Here is a tiny trained network, its code and every weight. The questions are about switching its units off for an input and a class, where a switched-off unit gives its printed mean instead of its output.

import numpy as np


def w(rows, s, z=0):
    codes = np.array(rows[::2]) - 128.0
    scale = np.full(codes.shape[1], s)
    scale[-1] = z or s
    return codes * scale


def f(y):
    return np.maximum(y, 0)


def log_softmax(a):
    a = a - a.max(-1, keepdims=True)
    return a - np.log(np.exp(a).sum(-1, keepdims=True))


def net(x, mask):
    res = np.array(x, float).reshape(1, 7) / 4 @ E
    y = f(res @ A[0][:, :-1].T + A[0][:, -1])
    res = res + np.where(mask, y, B[0][:, -1]) @ B[0][:, :-1]
    return log_softmax(res[-1] @ U[:, :-1].T + U[:, -1])


A, B = {}, {}
E = w([
[124,127,133,127,134],'x0',
[43,200,86,18,78],'x1',
[187,95,9,46,198],'x2',
[122,126,128,129,135],'x3',
[132,129,130,125,123],'x4',
[165,253,160,156,234],'x5',
[125,127,130,129,132],'x6',
],0.011)
A[0] = w([
[161,186,149,115,160,146],'neuron 0',
[176,117,81,33,183,57],'neuron 1',
[68,207,97,12,101,97],'neuron 2',
[57,174,98,74,122,100],'neuron 3',
[126,172,154,31,127,97],'neuron 4',
[136,110,39,62,197,50],'neuron 5',
[141,168,119,117,205,176],'neuron 6',
[223,58,172,207,179,72],'neuron 7',
[149,254,109,146,162,131],'neuron 8',
[177,93,103,64,212,4],'neuron 9',
[54,150,128,53,132,95],'neuron 10',
[105,187,127,131,169,137],'neuron 11',
[72,12,108,81,73,157],'neuron 12',
[130,210,117,138,182,152],'neuron 13',
[156,134,202,30,120,43],'neuron 14',
[50,177,77,101,99,110],'neuron 15',
[194,223,167,100,185,121],'neuron 16',
[131,190,136,85,100,80],'neuron 17',
[27,173,250,184,73,3],'neuron 18',
[69,195,134,118,89,145],'neuron 19',
],0.012,0.003)
B[0] = w([
[88,94,71,140,94,185],'neuron 0',
[161,228,103,121,172,209],'neuron 1',
[140,93,177,165,169,236],'neuron 2',
[146,65,182,175,162,195],'neuron 3',
[143,99,127,164,166,182],'neuron 4',
[170,196,144,105,136,215],'neuron 5',
[104,117,122,86,83,197],'neuron 6',
[153,53,192,221,167,254],'neuron 7',
[52,128,85,114,81,218],'neuron 8',
[176,159,132,95,166,193],'neuron 9',
[152,73,146,153,163,190],'neuron 10',
[87,122,71,116,89,178],'neuron 11',
[29,110,31,51,23,231],'neuron 12',
[111,85,44,98,61,202],'neuron 13',
[117,122,124,144,143,146],'neuron 14',
[125,103,165,137,173,194],'neuron 15',
[64,100,79,123,120,222],'neuron 16',
[142,110,154,149,131,166],'neuron 17',
[202,250,120,76,118,247],'neuron 18',
[178,97,163,160,179,185],'neuron 19',
],0.011,0.016)
U = w([
[44,91,84,115,61,88],'0',
[154,53,167,201,176,60],'1',
[177,250,130,116,137,246],'2',
],0.014,0.0012)

Each question gives the input, the list of numbers given to net, and the class t.
The units are the neurons (one row each of A and B). Each row of codes is followed by its name. A weight is (code - 128) times the scale printed after its matrix; where a second scale follows, it is the last column's (A, B and U).
mask holds one flag per neuron, in row order. A switched-off neuron (its flag False) gives its mean, the last column of its row in B, instead of its output. The means were averaged over made-up inputs and are rounded, as every weight is.
A unit's drop is (log p(t) with every unit on - log p(t) with that unit switched off) / (log p(t) with every unit on - log p(t) with every unit switched off).
The circuit of an input: a set's keep is (log p(t) with only the set's units on - log p(t) with every unit switched off) / (log p(t) with every unit on - log p(t) with every unit switched off). Starting from the 12 units with the biggest drops (on a tie, the unit counted first), units are removed one at a time, each time the one whose removal leaves the highest keep (on an exact tie, the one counted first), for as long as the keep stays at least 0.8.
circuit, biggest first: the units of the circuit, biggest drop first
most important unit: the unit with the biggest drop
k most important neurons: the k neurons with the biggest drops, biggest first
drop of u: that unit's drop, to one decimal
input [-4,-4,1,8,5,4,-1], class 0: circuit, biggest first : (neuron 2; neuron 16)
input [4,3,8,-5,-3,-5,-1], class 2: most important unit : neuron 1
input [2,3,-6,0,1,6,-2], class 0: 3 most important neurons : (neuron 8; neuron 13; neuron 16)
input [4,-4,6,7,0,4,6], class 2: 3 most important neurons : (neuron 1; neuron 12; neuron 9)
input [-6,6,3,8,4,5,6], class 1: 3 most important neurons : (neuron 12; neuron 2; neuron 3)
input [-2,-7,8,-7,0,-4,6], class 2: 3 most important neurons : (neuron 1; neuron 5; neuron 9)
input [-2,6,-8,-4,-4,2,8], class 2: 2 most important neurons : (neuron 18; neuron 7)
input [4,1,-5,1,2,5,-3], class 0: 2 most important neurons : (neuron 8; neuron 1)
input [1,6,8,2,3,8,7], class 0: drop of neuron 18 : 0.7
input [7,-6,-7,-5,-4,5,3], class 2: drop of neuron 3 : 0.2
input [-6,4,3,-6,1,0,1], class 1: drop of neuron 18 : 0.4
